(in the rows, 128 means zero)
Rows near named flat spaces through zero (a row that begins with a name and a colon came from that space)
nz-mt: [144 148 103  81 125  92 122 130 120 127 128 167  92 152  88 120 108  80
 120 110 149  59]
dq-bb: [126 140 100 133 117 129 147 111 120 126 115 161 125 128 130  99  79 151
 124 131 140 113]
tq-ms: [131 132 133 126 128 128 117 136 125 149 137 126 123 136 127 126 118 134
 134 113 136 102]
sj-fs: [108 111 109 137 105 143 151 136 155 125 133 131 158 130 132 133 138 140
 111 154 107 159]
fd-jg: [133 168 107  81 141 125 134 142 126  85 128 142 129 126 137 102 144  87
 148 118  81 175]
fd-jg: [123 109 121 119 102  97 133 134 136 139 157 144 127 133  83 124 132 129
 102 149 107 122]
nz-mt: [112 193 186 138 113 178 141 144 116  22 159 103 140 154 120 219 130 193
 182  79  78 139]
tq-ms: [140  94 144 188 158 121  80 148 118 137 111 117 124  99 150 111 100 110
 165 112 129 162]
nz-mt: [137 178 116  89 102  99 130 129 107 125 155 153 104 137  97  96  93 137
 133 105 111  92]
dq-bb: [124 139  88 112 137 147 177  79 126 100  76 169 121 143 137 132 107 130
 100 148 181  92]
dq-bb: [142 142 118 168 147 134  97 139 107 123  98 152 111 121 155 100  44 125
 177  82 152 107]
sj-fs: [116  96 174 199 110 161 124 109 137 170 119  57 152 101 172 161 146 192
 116 144 170 138]
dq-bb: [153 125 165 153 153  81  88 115  72 147 151 132  89  99  99  81  88 158
 151 112 116 128]
tq-ms: [125  64 119 131 183 141 130 125 141 139 108 156 134 151 119 151 153 100
 111 152 148 119]
fd-jg: [147 128 144 125 142  93 113 106  99 127 123 129  95 113 106 117 124 117
 125 127 147 110]
dq-bb: [134 168  96  73 149 150 139 131 131 127 109 156 118 165 145 126 119  94
 137  98 154  74]
sj-fs: [133 120 135 107 144 123 160  68 113 133 106 120 115 118 125 131 168 141
  83 168 168 119]
fd-jg: [124 127 115 120 141 139 132 142 139  94 118 145 135 141 128 145 133 101
 139 124 115 140]
sj-fs: [111 106 142 167 118 155 123 151 145 140 144 109 159 127 144 143 127 163
 140 129 106 156]
nz-mt: [138 183 123  83 114 111 130 131 111 102 142 152  98 154  96 134 103 118
 140  92 129  69]
nz-mt: [134 169 124 117  86 102 136 111 107 133 144 138 106 124 105 103  85 161
 121 117 136  87]
tq-ms: [123 110 132 128 140 135 152  98 128 122 116 127 132 126 126 142 154 142
 102 158 141 136]
nz-mt: [131 184 128  92 100 115 133 129 105 152 174 130 123 126 121  74 105 176
 136 110  89 125]
dq-bb: [149 162 133  95 158 102 149  62  71 117 116 142  92 102 122  73 123 155
 115 144 137 137]
fd-jg: [ 92  73 128 200 118 204 136 163 183 124 109 125 178 170 153 222 111 156
 136 122 160  98]
tq-ms: [132 141  98 154 108 121 145  85 106 182 106 128 132  76 178  25  75 183
 113 153 145 164]
fd-jg: [115  82 146 169 109 124 118 150 149 119 145 127 138 141  91 183 129 134
 121 136 124 114]
dq-bb: [111 103  93 106 112 138 162 125 158 137 126 173 133 180  90 169 122 125
  86 146 162  51]
nz-mt: [112 124 157 146 161 173 125 167 141  45 137 120 160 143 136 190 161 125
 175 112  62 200]
sj-fs: [119  79 149 139 182 141 121 147 124 114 157 148 148 142 105 138 152 146
 143 142  68 181]
tq-ms: [124  75 115  89 189 151 122 156 152 156 134 178 127 207  91 182 151  86
 118 117 153  41]
fd-jg: [ 91 125  99 131  92 186 159 163 181 149 147 122 192 151 166 135 137 163
 122 139  93 161]
fd-jg: [106 123 100 115 106 146 148 158 163 119 146 145 161 149 123 136 137 124
 122 139  88 150]
nz-mt: [113  74 144 180 121 119 125 146 144  72 135 139 141 127  85 183 133 124
 128 150  98 163]
fd-jg: [157 199 111  85 170 129 121 109  91  85  82 149  89 126 160  97  98  80
 168  82 155 107]
tq-ms: [118 125 107  32  75  92 146 160 190 136 166 105 139 156  77 173 248  32
  64 164 102 117]
sj-fs: [123 158  97 144  69 126 122 157 151 123 119 127 135 122 146 117  81 109
 142 105 132 118]
tq-ms: [139 145 133 180 145 134  84 159 103 118 121 143 119 115 154  95  42 139
 198  73 115 137]
sj-fs: [107 120 112 104 101 148 135 173 172 157 165 123 164 158 126 143 158 123
 118 130  92 131]
sj-fs: [142 157 169 190 117 140 100 108  96 144 105  81 109  96 173 127  75 178
 162  88 183  99]
dq-bb: [132 141 134  94 154 143 152  96 127 100  99 109 125 126 147 151 188 102
 111 145 148 143]
sj-fs: [113 120  87  84 103 124 150 154 168 129 144 150 150 152 108 130 159  89
 100 150  97 136]
nz-mt: [131 138 123 133 157 164 130 120 132 118  85 112 136 122 183 133 137 108
 144 119 157 143]
dq-bb: [135 180  73  93 139 144 158 100 109 119  89 186 111 147 151  82  59 132
 135 107 164  78]
tq-ms: [110 155  81  56  88 120 184 130 165  65 134 152 146 146  99 145 184  80
  88 166  83 161]
[138  98  97 143 136 109 125 110 136 133  75 148 110 118 132 123 111  72
 107 144 189 100] -> nz-mt
[135 103 118 178 166 107 144  82  90  45  82 178 112  88 113 101  83 136
 136 162 116 198] -> sj-fs
[119  87 107 115 199 163 139 147 142  81 110 199 134 191 102 182 126  94
 141 122 126 100] -> tq-ms
[121 140 168 105 117 134 145 118 132  82 147 100 124 149  93 210 188 135
 113 132 126 107] -> tq-ms
[138 111  93  99 134  84 143 106 131  91  98 163 106 119  94 118 147  56
  95 164 137 137] -> sj-fs
[109  68 194 215  97 137 100 153 148 144 162  66 155 114 115 197 151 180
 129 138 117 149] -> fd-jg
[129 179 106 127 163 169 130 147 122  55  93 139 147 112 194  97 107 104
 192  97  80 218] -> nz-mt
[114  90 127 149 161 168 137 137 152 106 105 126 157 138 151 166 157 115
 132 143 126 164] -> fd-jg
[141 208  75  84  78 104 146 113 121 106 100 156  98 126 133  88  72  93
 126 103 160  76] -> sj-fs
[123 181 149 106 118 172 147 109 113 171 150 100 136 146 163 123 121 211
 133 102 146  84] -> sj-fs
[119  82 148 153 165 170 125 130 150 147 109  91 157 126 170 162 183 124
 124 146 143 162] -> nz-mt
[122  84 169 152 134 161 133  94 144 196 111  65 137 134 156 187 185 160
  85 151 214  74] -> nz-mt
[135 149  61  62 101  71 145 138 130  97 138 227  90 174  40 112  74  69
 106 121 125  43] -> fd-jg
[150 143  95  77 106  72  95 162 147 130 120 141  92 137  97 126 137   5
 123 105 148  75] -> sj-fs
[141 107 151 136 156 120  76 169 126 151 144 133 109 156 105 157 114  96
 159  84 141  70] -> dq-bb
[128 134 161 146 185 157 134 108  82 108 143 147 129 131 133 113 101 210
 163 116  95 158] -> sj-fs
[133 175 160  64 127 139 129 131 117 150 171 111 111 174 105 166 158 150
 128  91 137  45] -> nz-mt
[133 130 120 114 127 126 113 140 128 188 142 133 122 144 130 105 109 133
 127 110 147  78] -> tq-ms
[136 165 105 116 143 150 132 114 118 151  97 117 134 105 197  67 114 127
 143 118 142 156] -> nz-mt
[122 129 144  85 136 140 133 145 143 115 153 134 123 184  86 201 168 112
 120 112 132  62] -> tq-ms
[121 125  69 117  75  99 154 126 163 100  96 150 131 115 117 120 127  63
  90 162 139 139] -> sj-fs
[129 150 136 137 117 135 135 116 122  91 110 127 115 134 125 163 112 131
 135 112 155  96] -> nz-mt
[119 153 111  84 130 144 156 126 129 128 148 151 139 153 123 115 133 151
 122 130 102 124] -> sj-fs
[135 143 113 105 162 139 133 125 124  94 102 143 125 131 146 122 137  92
 143 121 124 148] -> fd-jg

Rows near named flat spaces through zero (a row that begins with a name and a colon came from that space)
jrzs: [103 182  94 108 126 130 112  86 131 177  60 173 121 117 107 176 156 134
 198 144  77 196]
jrzs: [158  88 177 136 138 140 122 116 121  85 172  80 185 122 156 145 163  65
  90 119 232 107]
dzfj: [142 137 162  82 179 113 100 172 142 164  84 102 114  66 116 113 191 141
 102 136 111 119]
jrzs: [126 134 149 116 128 118 119 124 115 119 136  96 117 139 119 100 134 105
 125 113 139 133]
dzfj: [ 96 124 123 125 100 127 117  85  98 155 138 129 148 171 111 145  93 135
 161 134 125 163]
dtpg: [174 155 134 128 194  77 115 164 136 156 125  38 141 165 141  89 116 179
 147  75 176 162]
mfld: [129 183 158 178 143 146 169 136 102  72 135 154 180 142 140 162 172 112
  70 116 183 149]
dzfj: [101 147 166 141 114 137 161 131  73 169  96  77 136 158 145 111 101 102
 148 103 108 143]
dzfj: [142 133 118  98 146 124  92 145 136 135 128  63 145  96 143 138 170 124
 127  89 154 135]
jrzs: [163 143 155 142 163 153 142 180 151 122  88 153 153 114 135 153 156 178
  87 129 166 126]
jrzs: [106 114 114 139 110 121 134 114 119 143 135 148 128 141 122 142  94 146
 129 135 109 128]
jrzs: [ 99 106 116 115  83 147 105  95 111 113 161 134 144 139 115 150 120 114
 125 129 137 131]
dzfj: [139 128 137 145 149  70 111 109 144 104 142 128 113 149 105 134 117 144
  96  97 185 148]
jrzs: [145 133 107 108 182  79  86  84 135 179 133  77 183 117 141 170 165 121
 183 127 168 180]
dtpg: [121 168 104  76 106 187  94 127 138 126  90 142 127  91 118 149 196 111
 168 135  97 155]
dzfj: [136 106 129 159 112 146 146 115 138 112 115 139 147 110 159 183 129 100
 115 111 168 115]
dtpg: [123 125 133 196 119 132 182 114 122 104 116 159 154 111 170 193 128  90
  91 111 160 113]
dzfj: [114 124 149  92 142 102  65 111 129 135 130 132 148 117  79 169 165 166
  81 120 178 162]
mfld: [113 133 228 155 133 101 137  87  97 135  79 155 135 174  86 160 117 118
  85 123 202 174]
dzfj: [133 129 139 131 131 107 128 141 158 108  91 146  69  85 120 128 146 112
  91 103 124 108]
jrzs: [120 111 194 160 135 128 183 138 106 160  73 132 116 104 152 130 120  81
 107 142 110  97]
mfld: [133 162 110 125 166 111 136 122 140 174  69 121 129  70 157 162 180  97
 170 130  92 148]
dzfj: [ 81 180 197 140  75 186 174 199  73  67  97 129  81 121 112  82 148 103
  21  78  94  94]
mfld: [141 143 181 140 110 154 158  93 141 120  40 174  77 126 124 131 139  50
 168 142 130 142]
dtpg: [134 146  68 131 132 143 132 160 120 152 160  96 165 168 150 112  90 199
 170 118 102 141]
mfld: [158 117 156 163 155 137 167  97 146 154  86 198 154 146 138 162 115 123
 169 195 146 143]
dzfj: [127 147 104 110 134 158 132 140 142 150  94 163 126  87 134 142 163 130
 156 164  72 126]
mfld: [130 112 167 182 144 126 181 107 109 133 129 169 172 144 148 159 114 106
 111 171 154 121]
dzfj: [113 144 138  78 149 103  61 125 103 139 171  89 166 159  77 117 151 184
 108 123 162 175]
jrzs: [148  93  95 110 136 134 110 116 140 118 183  87 161  94 164 129 156  84
 152 143 139  99]
mfld: [134 144 212 166 194  65 169 111  92 196  97 147 145 215  95  93  70 174
 143 181 142 178]
dzfj: [129 212  96 171 155 121 177 119  99 153 113 121 164 186 154 125 115 141
 199 122 103 191]
mfld: [108 132 126 131 124 131 140 154 116 172  78  98 123  85 155 156 134 127
 119  93  94 118]
dtpg: [153 139 110 175 140 123 162 126 146  67 179 192 136 173 124 111 104 152
 111 159 151 122]
mfld: [128 103  84 104  87 167 103 127 149  95 164 147 119 117 125 127 126 131
 137 137 115 103]
jrzs: [114  88 169 131  51 191 107 120 118  32 170 158 143 153  99 158 123 118
  38 101 221 106]
mfld: [157  86  94 108 155  94  92 115 164 138 165  99 134 106 140 128 131 130
 151 135 148 114]
mfld: [199 192 147 152 190 132 153 118 166  92  98 179 138 172 123 111 162 127
 179 167 179 181]
dtpg: [ 68 102 104 131 135 102 149 159  88 218 126 108 147  66 155 154 113 157
  97 142  27  87]
jrzs: [103 108 175 108 101 149  98 151 111 133 108 132 135 132  90 154 122 179
  58 105 162 129]
mfld: [188 181 109 133 134 193 135 193 173  79  93 147 124 158 134 114 138 195
 141  98 163 146]
dtpg: [ 94 115 126 136 121 135 153 133 103 210  70 111 142  82 165 176 121 118
 145 125  70 117]
dtpg: [106 159 115 197 117  89 167  82 114  82 140 156 130 144 141 175 121  86
  99  87 161 150]
dtpg: [132 119 185 129 133  89 131  74 140 149  59 144  66 125 108 124 124  60
 159 133 137 147]
dtpg: [126 124 197 122 128 146 121 137 107 110 130 147 148 159  90 121 134 148
  75 146 176 136]
dtpg: [123 103 157 128 153  68 111 139 119 133 144  59 122  97 135 126 139 111
  66  78 164 107]
jrzs: [140 134 125 166 116 128 161 127 136  78 148 157 107 159 131 106  99 120
 117 123 141 116]
dtpg: [162 117  67 174 139 124 166 140 159  97 176 147 136 142 169 118  92 145
 146 137 125  98]
[122  92  91 133  62 166 126 115 149  93 122 111 100  84 168 164 124  64
 135  75 132  89] -> dzfj
[105 120  41 141  93 130 134 120 132  69 237 181 124 145 119 103  96 153
 116 161  76  95] -> dtpg
[153 157  92  85 109 192  82 153 143  81 152  92 158 131 132 128 176 143
 145  95 166 147] -> dtpg
[124 160 109  40 150  78  55 129 133 160 123  29  62 101  99  48 169 103
 184  91  76 154] -> jrzs
[133 101  41 143  92 135 129 120 153  66 215 132 121 122 157 120 105 113
 134 117 116  84] -> dtpg
[115 169 155 118 156 106 155 148  80 194 108  74 114 173 124  44  97 136
 183 142  57 152] -> dzfj
[170  77 126 195 124 187 186 142 159 105 118 179 193 102 199 214 120 121
 106 150 189  79] -> mfld
[156 138 145 140 150 133 144 142 154 162  40 122 116  96 157 163 144 119
 152 104 140 137] -> mfld
[139 146 146 162 157 112 153 131 154  94 117 238 116 129  95 144 139 166
  75 178 136 129] -> dzfj
[ 59  77 116 146  96 118 166 124  71 181 162 107 143  85 165 138  94  89
 104 149  38  66] -> mfld
[135 111  95 125 138 135 127 144 119 127 197 102 173 139 148 109 118 150
 135 150 122 108] -> jrzs
[ 53 136 115 115  80 144 140 129  84 171  88 112 105  59 145 157 147  78
 117 105  31 107] -> mfld
[178 143  51 122 130 162 109 158 175  54 184  99 148 108 168 127 169 129
 139  92 165 111] -> dtpg
[123 121 142 153 139 120 156  95 117 191  78 143 151 134 148 170 107 115
 176 153 119 151] -> dzfj
[130  75  84  98 103 100  66  81 158 125 163  97 114 120 121 149 110 117
 155 100 161 129] -> dzfj
[150 104 134 130 137 128 126 153 128 119 174 112 144 178 121  85  83 179
 120 138 153 115] -> dtpg
[135  76 121 130 169  54 107 134 117 148 216  59 159 146 133  96  90 164
  97 123 157 104] -> mfld

Rows near named flat spaces through zero
bs_cz: [145 125 133  62 100 135  93 143  30 104 125 108 105 130 172 102 125 121
 100 129 153 177]
jn_jq: [128 168 176  78 199 184 133 122 150 163 123 151  86  93 108 135 105  97
  61 134 111  93]
nm_jb: [113 139 125 154 133 116 121 145 211 139 149 136 156 144 144 136 134 149
 150 148 120  91]
jn_jq: [144 100  93 115 123 144 160 158  55 107 129 140 106 104 113  92 143 134
 130 118 152 142]
bs_cz: [122 132 130 169 155 105 170 117 151 139 121 138 169  88 124 135 140 145
 163 159 116  95]
jn_jq: [125 121  83 126 125 132 175 122  61 155 131 146  89 131 106 130  89 131
 151 124 158 148]
zc_cj: [141 160 133  79 201 180 169 127 157 193 151 184  91 107  87 137  66 139
 149 134 150  98]
jn_jq: [170  69  85 138  74 142 105 190 163  92 129 146 146 149  90  92 184 138
 206  77 139 136]
ls_rd: [139 113 130  90  86 145  29 186 173 146 157 105 119 181 175  97 176 125
 157 144 143 136]
jn_jq: [101 131 135 181 109 104 130 119 153  96  96 114 144 130 129 151 148 101
  78 116  85 110]
zc_cj: [128 136 160  97 208 181 118 100 170 206 191 120  78 131  95 108 126 144
 130 156 155 116]
zc_cj: [151 101 138 123 112 112 110  95 104  85 151  96 153 141 122 108 138 161
 145 103 147 178]
ls_rd: [108 126 105 191 132  68 187  89 107 128 136 119 177 110 141 141 117 171
 175 165 136 127]
ls_rd: [196 112 189  25 178 191  94 148  80 101 138 126 124  61 119  60 175 134
 115 123 149 148]
nm_jb: [138 109  75 133 115 146 186 146  70 127 103 168  90 117  76 129 104 111
 142  89 140 135]
bs_cz: [138 122 139 109 141 144 118 127 133 114 149 123 123 129 120 110 134 141
 113 117 137 136]
zc_cj: [105 121  63 156  67 123 138 229 116 121  77 163 113 127 160 128 161  82
 120 138 105  85]
jn_jq: [131 146 108  93 178 161 172 102 105 218 160 162  71 133  90 140  54 142
 175 143 173 133]
jn_jq: [146 123 122  82 117 146 125 156  61 107 117 135 109 111 140 106 128 119
 109 120 143 148]
nm_jb: [113 123  87 149  83 121 145 156  89 125  82 144 103 136 126 147 122  86
 115 111 113 126]
jn_jq: [151  90  83 132  95 135 136 161 113 117 132 144 124 140 101 105 145 139
 185 100 150 144]
nm_jb: [121 101 112 167 140 126 142  91 131 176 156 108 108 145  88 123 141 140
 176 137 147 141]
zc_cj: [127  98  85 152  99 106 116 173 163 108 183 120 161 160 157  91 164 189
 185 146 160 127]
ls_rd: [156 130 160  83 165 143 143 141  78  80 125 132 150  61 143  91 148 145
  92 137 132 127]
ls_rd: [167 105 134 102 143 153 124 160 136 113 137 143 145  97 111  90 166 145
 166 122 140 123]
jn_jq: [134 128 109 107 141 119 144 107  90 172 170 127 122 139 140 120  91 172
 194 160 179 156]
bs_cz: [107 145 155 107 156 141 115 129 103 121 145 103 104 115 163 109 144 123
  45 158 125 121]
bs_cz: [150  75 100  95  82 155  55 140 122 122 200  89  82 217 113  80 150 157
 157  86 184 197]
zc_cj: [141 108 126 125 130 135 119 123 124 135 147 117 125 132 114 109 146 141
 157 126 144 143]
bs_cz: [127 149 138 129 133 106 159 125  86 127  80 142 154  78 152 147 117 111
 129 154 109 114]
nm_jb: [109  94 104 232 142 117 171 112 224 118 146 130 151 136  57 131 170 148
 150 103 105  89]
ls_rd: [129 123 121 112  99 126  84 190 153 104 141 123 147 141 181 101 167 139
 128 147 130 115]
nm_jb: [122 115 115 143 125 149 132 157 146 120 121 137 106 128 104 118 155 107
 100 110 114 108]
bs_cz: [102 151 110 146 151 138 149 154 207 135 156 159 124 146 126 140 104 147
 105 132 123  79]
nm_jb: [134 105 180 141 167 142  99  80 152 118 161  76 130 120 100  98 185 138
  97 126 122 141]
ls_rd: [145 119 142 115 148 133 146 127  90  99 124 126 141  86 125 104 148 138
 114 130 131 133]
ls_rd: [ 83 192 115 136 124 131 148 119 190 157 102 173  91 176 122 210  24  89
  67 100  96  93]
zc_cj: [ 75 176 192 158 182 120 108  73 189 185 127  92 119 124 154 166 130  96
  56 184  84  86]
bs_cz: [108 143 111 104  94 118 109 152  64 134 115 117 101 143 185 131 114 107
  95 153 136 143]
zc_cj: [ 92 176 160 157 118  79 133  94 142  89  86 117 171 123 175 182  92 110
  55 135  79 112]
nm_jb: [101 161  65 146  93  95 144 181 184 185 129 179 147 168 178 170  71 145
 213 170 140  87]
zc_cj: [142 116 122 102 133 149 123 134 115 118 155 128 110 137 116 106 125 145
 125 112 151 145]
bs_cz: [126 128 125 102 140 140 119 148 123 115 170 121 119 136 152  99 133 158
 104 141 151 130]
nm_jb: [121 121  88 146 123 128 153 138 134 171 139 148 110 145 111 135 111 135
 180 136 147 121]
[124 179 182  96 192 120 140  53 172 110 181 125 158 135 137 152  45 188
  85 125 139 136] -> zc_cj
[130  95 101 137  78  97 103 127  56 146 130  90 126 148 160 110 157 131
 187 155 156 174] -> bs_cz
[136 120 147 113 141 137 116 118 109 117 140 108 124 118 129 108 147 133
 110 131 134 142] -> bs_cz
[162 115 157  82 179 177 119 167 143 111 154 138 130  79 117  71 181 147
 117 136 138 107] -> jn_jq
[151 106 169 107 173 155 120  82 104 123 159  95 113 108  90  94 155 143
 112 118 144 158] -> nm_jb
[142 150 175  73 150 125  87 104 116 137 153 104 146 124 175 119 115 151
 131 161 146 151] -> nm_jb
[172 104 171  90 182 158 152  85  46 113 124 114 121  58  81  90 153 131
 122 117 142 162] -> ls_rd
[ 79 130 113 161  68 119  94 184  99 101  72 103  93 140 178 133 184  50
  19 138  78 105] -> zc_cj
[132 120 133 153 139 139 139 122 126 206  76 138 109  93  92 145 158  71
 185 151 105 104] -> zc_cj
[ 91 121 140 172 184 123 137 119 168 145 196  88 132 118 148  90 186 172
  99 193 137  94] -> bs_cz
[131  99 130 154 129 113 122 107 113 139 146  93 140 123 126 105 172 145
 166 151 140 145] -> bs_cz
[113 145  99 151 114 119 138 148 200 152 130 162 137 161 126 160  93 134
 164 125 122  97] -> ls_rd
[ 89 170 170 124 184 165 121 112 154 205 107 125  65 111 123 155 126  62
  49 165  92  81] -> zc_cj
[145 108 144 117 117 122 103 159 110  66 132 106 165 101 162  84 191 145
 107 136 125 132] -> jn_jq
[116 151 114 144 125  95 168 141 103 137  93 151 159  91 163 149 111 126
 151 167 117 102] -> bs_cz
[132  96 106 144  93 124  99 122 130 144 147 105 113 173 113 119 146 131
 171 114 146 159] -> bs_cz
[ 99  79  95 207  66  84  80  72 127 201 153  54 104 216 118 140 163 120
 214 145 147 181] -> ls_rd
[137  81 142 135  93 143  81 118  58 124  94  75  85 129 106 102 204  67
 100 109 115 170] -> zc_cj
[109  83 125 229 104  71 135 135 158  39 134  79 209 107 148  94 235 162
 112 141  97 110] -> jn_jq
[113 155 171 150 137 121 138  86 111 142  44 125 122  88 113 178 123  50
  75 124  67 111] -> bs_cz
[135 119 121 120 139 164 150 156 112 113 105 152  95 102  91 116 143  97
  86 100 115 111] -> jn_jq
[123 171 110 136  74  70 161 159 128  47  59 177 205 112 182 182  66 126
 113 106  90 107] -> nm_jb
[100 126 106 194  69  79 141 122 114  92  68 120 151 137 138 167 132  91
 106 110  86 126] -> nm_jb
[131 132 120 113 152 167 144 151 126 187 109 158  82 108  97 130 128  91
 141 137 126 102] -> zc_cj

Rows near named flat spaces through zero
ch-lf: [ 65 102  82 137 107 134 164 111 103 141 124 138 143 129 114 135 129 126
 127 117 145 140]
ch-lf: [175 190 180  53 148 109 143 168  95  85 130 139 140 108 131 150 156  84
  94 154 166 123]
ff-cc: [138 204 164 114 154  82 161 135 142 123 129 156 175 211  92 120 151  81
 133 120 149 106]
lq-dd: [ 97 123 124 110 125 122  76 132 108 183 136 114 123 121 183 141 159 126
 139 143 112 114]
gg-gq: [151 176  94 137 122 110  68 121 120 148 130 148 146 129 145 136 111 114
 150 121 140 114]
ch-lf: [150 122 128 129  99 130 106 107 189 184  94 103 110 176 139 101  45 141
 180 140 120  90]
ff-cc: [185 184 121 143 203  68  25 109 159  69 136 117 160 127  75 109 171 153
 126 104  74 114]
gg-gq: [ 89 184  94  36 149  55  44 121 101 148  92 107 180 146 113 148 183  96
 131 152 142  74]
gg-gq: [116 107 106 189  98 147 129 129 146 131 113 150 124 163 113 131 119 124
 133 113 146 122]
ch-lf: [ 71 132  95 121 129 124 151 115  71 160 163 144 150 101 157 140 153 120
 129 117 128 155]
ff-cc: [132 128 136 122 154 112  77 111 145 161 144  98 122 123 156 111 135 155
 150 130  75 120]
lq-dd: [205 200 185  92 127 125 113 172 114 126 138 153 122 125 175 147 122  83
 123 152 164 115]
gg-gq: [127  73 187  78 149 143 205 134 153  81 114  80  99 112  91 107 128 156
  99 148 105 140]
lq-dd: [ 43  79  70 124 101 125 132  99 129 163  93 108 139 151 104 127 124 138
 142 128 132 112]
gg-gq: [212 172 216 160 208  75  60 141 231  63 114 107 137 220  56  90 185 141
 122 118  67  82]
ff-cc: [112  74 120 134 141 136  70 121 137 129 125  87 102  92 140 125 156 171
 122 135  80 127]
ff-cc: [105 107 184 109 113 148 200 147 134 162 132 123 111 162 155 125 128 112
 128 146 136 128]
ff-cc: [156 106  99  90 158 112  72 104 145  70 101  77 120  65  81 114 114 177
 117 135  94 124]
ff-cc: [ 89 102 162 108 110 143 167 134 130 193 135 113 111 155 176 124 125 122
 144 146 121 123]
lq-dd: [157 144 151  38 126 126 152 132 113 127 118 101 117  86 147 128  85 123
 128 161 142 126]
lq-dd: [134 143 159   2 119 120 171 134 108 147 106  91 121 100 151 130  85 111
 131 176 153 115]
ff-cc: [ 78 159 113 117 109 106 146 124 114 182 121 150 163 190 136 137 138  87
 148 128 160 106]
gg-gq: [139 146 150 141 135 125 104 146 126 136 140 140 128 142 150 137 158 114
 125 129 126 122]
lq-dd: [136 141  84 121 139 117  71 119  97 110 136 128 137  71 132 141 140 139
 120 123 123 137]
lq-dd: [161 172 131 153  94 130 121 155 137 125 104 173 139 179 121 147 113  79
 131 128 189 102]
ch-lf: [ 43 130  86  97 133 123 180 121  32 143 173 151 162  73 153 156 182 109
 105 118 143 173]
ch-lf: [160  93 137 250 126 172 106 153 142  85 156 164  98 119 130 136 163 146
 102  96 113 157]
ff-cc: [128 122  63 102 130 111  76 100 122 102  99 105 138  82  94 129 106 152
 129 128 126 121]
ch-lf: [158 163 138 163 107 136 126 145 132 143 134 166 130 160 148 137 113  98
 139 122 157 121]
gg-gq: [ 94 122  92 125 109 116 110 121 130 134  94 128 144 155 101 137 133 117
 131 130 151 104]
ch-lf: [129  89 117 169  54 186 170 142 138 158 106 151  93 141 154 139  58 116
 141 134 177 129]
lq-dd: [170 175 215 161 158 123 193 164 147  90 158 169 139 191 109 121 169  92
 106 114 137 137]
gg-gq: [178 163 163 179 163 135 125 130 120 138 204 154 121 103 181 115 134 141
 138 103  84 169]
gg-gq: [196 174 231  56 127 122  57 212 129 125 100 120 100 146 185 168 188  71
  97 190 165  72]
ch-lf: [142  70 136 180 121 171 111 131 143 129 146 115  82  90 159 122 119 170
 126 123  91 151]
[123 170 123  12 167  67  86 113 114 120 103  83 160 109 106 126 146 124
 127 156 119  97] -> gg-gq
[213 159 189 238  89 166 100 176 185 156 134 185  95 213 175 133 102  93
 150 120 155 104] -> lq-dd
[156 146 125 244 108 151 119 153 138 110 145 197 131 173 123 143 147 103
 121  93 156 136] -> ch-lf
[ 89 119 126  37 157  79 107 102 154 132  82  63 147 150  81 109 140 144
 135 154 102  87] -> ff-cc
[121 186 118  91 134  82 126 115 136 144 107 135 171 184  99 123 120  96
 148 130 151  95] -> ch-lf
[164 166 135 164 148 103  72 128 162 120 126 139 142 170 111 120 142 124
 139 115 115 105] -> gg-gq
[108 139 128  61 144 104 122 124 107 130 120 104 142 110 127 133 147 123
 121 146 126 119] -> gg-gq
[170 184 150 219 182 111  63 145 115 110 202 177 146 130 155 134 212 124
 117  87  86 154] -> ch-lf
[156 166 163 203 172  92  60 138 185 111 133 145 149 217  93 114 195 122
 131 102  93  97] -> gg-gq
[236 210 130 114 181  76  50  97 177  95 130 112 147 124  97  91  75 152
 161 116  88 110] -> gg-gq
[ 86  84 105 140 119 155 147 119  93 150 156 124 113  78 163 134 135 149
 124 123 111 162] -> ch-lf
[132 158 131  92 144  92 133 131 145  81  88 126 159 167  57 127 145 106
 112 133 154  99] -> ch-lf
[233 123 197 176 139 154 135 146 206  73 121 123  86 148 102  99  82 152
 126 125 108 126] -> gg-gq
[138 125 119 141 109 147 152 136 115 113 129 147 122 112 127 137 110 120
 119 124 153 142] -> ff-cc
[139 151 145 222 119 150 130 158 113 138 172 193 130 158 164 147 169  98
 121 100 143 148] -> ff-cc
[116 148 144  10 152  96 145 123 101 124 116  88 142  94 125 128 133 122
 119 161 129 119] -> ch-lf
[222 171 153 190 147 122  77 130 185 104 136 145 121 158 117 106  98 138
 147 108 107 117] -> gg-gq
[116  88 107 233 121 162 121 132 127 111 155 159 115 121 128 134 158 146
 114  94 114 159] -> ch-lf
